Here is a tiny trained network, its code and every weight. The questions are about switching its units off for an input and a class, where a switched-off unit gives its printed mean instead of its output.

import numpy as np


def w(rows, s, z=0):
    codes = np.array(rows[::2]) - 128.0
    scale = np.full(codes.shape[1], s)
    scale[-1] = z or s
    return codes * scale


def f(y):
    return y / 2 * (1 + np.tanh(0.7978845608 * (y + 0.044715 * y**3)))


def log_softmax(a):
    a = a - a.max(-1, keepdims=True)
    return a - np.log(np.exp(a).sum(-1, keepdims=True))


def net(x, mask):
    res = np.array(x, float).reshape(1, 8) / 4 @ E
    y = f(res @ A[0][:, :-1].T + A[0][:, -1])
    res = res + np.where(mask, y, B[0][:, -1]) @ B[0][:, :-1]
    return log_softmax(res[-1] @ U[:, :-1].T + U[:, -1])


A, B = {}, {}
E = w([
[82,228,134,146,129,109],'x0',
[245,211,167,139,149,164],'x1',
[22,138,145,137,208,187],'x2',
[172,74,199,173,156,71],'x3',
[95,156,120,82,80,57],'x4',
[124,145,227,47,112,197],'x5',
[95,125,246,154,170,155],'x6',
[165,155,125,62,205,45],'x7',
],0.011)
A[0] = w([
[137,88,53,123,142,167,50],'N0',
[94,64,149,139,115,52,113],'N1',
[101,162,150,102,143,175,90],'N2',
[94,159,209,103,125,182,146],'N3',
[119,161,172,42,58,89,179],'N4',
[213,114,130,129,206,107,84],'N5',
[27,170,77,114,155,103,202],'N6',
[150,62,67,152,115,200,148],'N7',
[189,77,95,169,170,63,229],'N8',
[105,94,80,163,99,133,155],'N9',
[91,96,66,127,75,208,118],'N10',
[157,114,138,101,169,105,165],'N11',
[119,173,170,245,131,167,153],'N12',
[205,102,129,81,103,106,252],'N13',
[58,92,122,108,112,49,51],'N14',
[85,196,87,148,154,144,138],'N15',
[110,105,208,101,161,173,76],'N16',
[98,170,246,132,187,197,218],'N17',
],0.012,0.0027)
B[0] = w([
[126,114,101,164,130,142,170],'N0',
[102,29,148,115,104,41,201],'N1',
[105,170,145,80,119,118,171],'N2',
[114,165,179,104,95,152,207],'N3',
[143,158,62,44,108,174,204],'N4',
[211,100,140,137,217,73,196],'N5',
[4,196,57,124,144,105,222],'N6',
[186,48,143,171,111,209,193],'N7',
[164,73,114,165,176,123,227],'N8',
[101,43,98,179,123,145,188],'N9',
[112,118,106,169,72,246,203],'N10',
[122,164,109,43,196,93,165],'N11',
[146,161,192,213,101,95,197],'N12',
[254,113,95,47,123,123,210],'N13',
[38,32,45,55,115,47,202],'N14',
[112,230,80,176,139,157,181],'N15',
[70,92,206,78,148,174,199],'N16',
[104,132,200,108,146,136,247],'N17',
],0.0087,0.016)
U = w([
[214,175,82,16,13,129,249],'0',
[62,49,81,82,83,73,139],'1',
[136,161,183,239,116,93,120],'2',
[36,222,47,131,120,134,98],'3',
[205,111,113,124,240,97,220],'4',
[131,78,81,175,34,203,48],'5',
[68,128,255,59,130,159,85],'6',
],0.0097,0.0015)

Each question gives the input, the list of numbers given to net, and the class t.
The units are the neurons (one row each of A and B). Each row of codes is followed by its name. A weight is (code - 128) times the scale printed after its matrix; where a second scale follows, it is the last column's (A, B and U).
mask holds one flag per neuron, in row order. A switched-off neuron (its flag False) gives its mean, the last column of its row in B, instead of its output. The means were averaged over made-up inputs and are rounded, as every weight is.
A unit's drop is (log p(t) with every unit on - log p(t) with that unit switched off) / (log p(t) with every unit on - log p(t) with every unit switched off).
The circuit of an input: a set's keep is (log p(t) with only the set's units on - log p(t) with every unit switched off) / (log p(t) with every unit on - log p(t) with every unit switched off). Starting from the 12 units with the biggest drops (on a tie, the unit counted first), units are removed one at a time, each time the one whose removal leaves the highest keep (on an exact tie, the one counted first), for as long as the keep stays at least 0.8.
circuit, biggest first: the units of the circuit, biggest drop first
unit that matters most: the unit with the biggest drop
top k neurons: the k neurons with the biggest drops, biggest first
drop of u: that unit's drop, to one decimal
input [3,-2,-2,7,2,-3,4,-6], class 2: unit that matters most	N12
input [-2,7,1,-3,0,-3,1,-4], class 2: circuit, biggest first	[N12 N4]
input [1,-7,4,4,-8,-5,4,-5], class 5: top 2 neurons	[N7 N10]
input [1,6,-1,2,-6,2,6,6], class 6: top 3 neurons	[N17 N16 N3]
input [2,8,0,4,7,5,-1,-2], class 0: top 2 neurons	[N4 N13]
input [-8,-3,-3,1,-8,-6,-7,2], class 4: top 2 neurons	[N5 N8]
input [0,8,-5,-1,4,-3,4,-6], class 2: top 3 neurons	[N12 N4 N14]
input [6,-7,-1,-7,4,-5,6,1], class 3: top 2 neurons	[N6 N15]
input [-4,5,-2,1,-4,-3,7,-3], class 2: drop of N12	1.2
input [8,0,5,6,-1,-4,-2,-8], class 2: drop of N12	1.7
input [-8,-3,8,7,6,-1,6,8], class 1: drop of N1	1.0
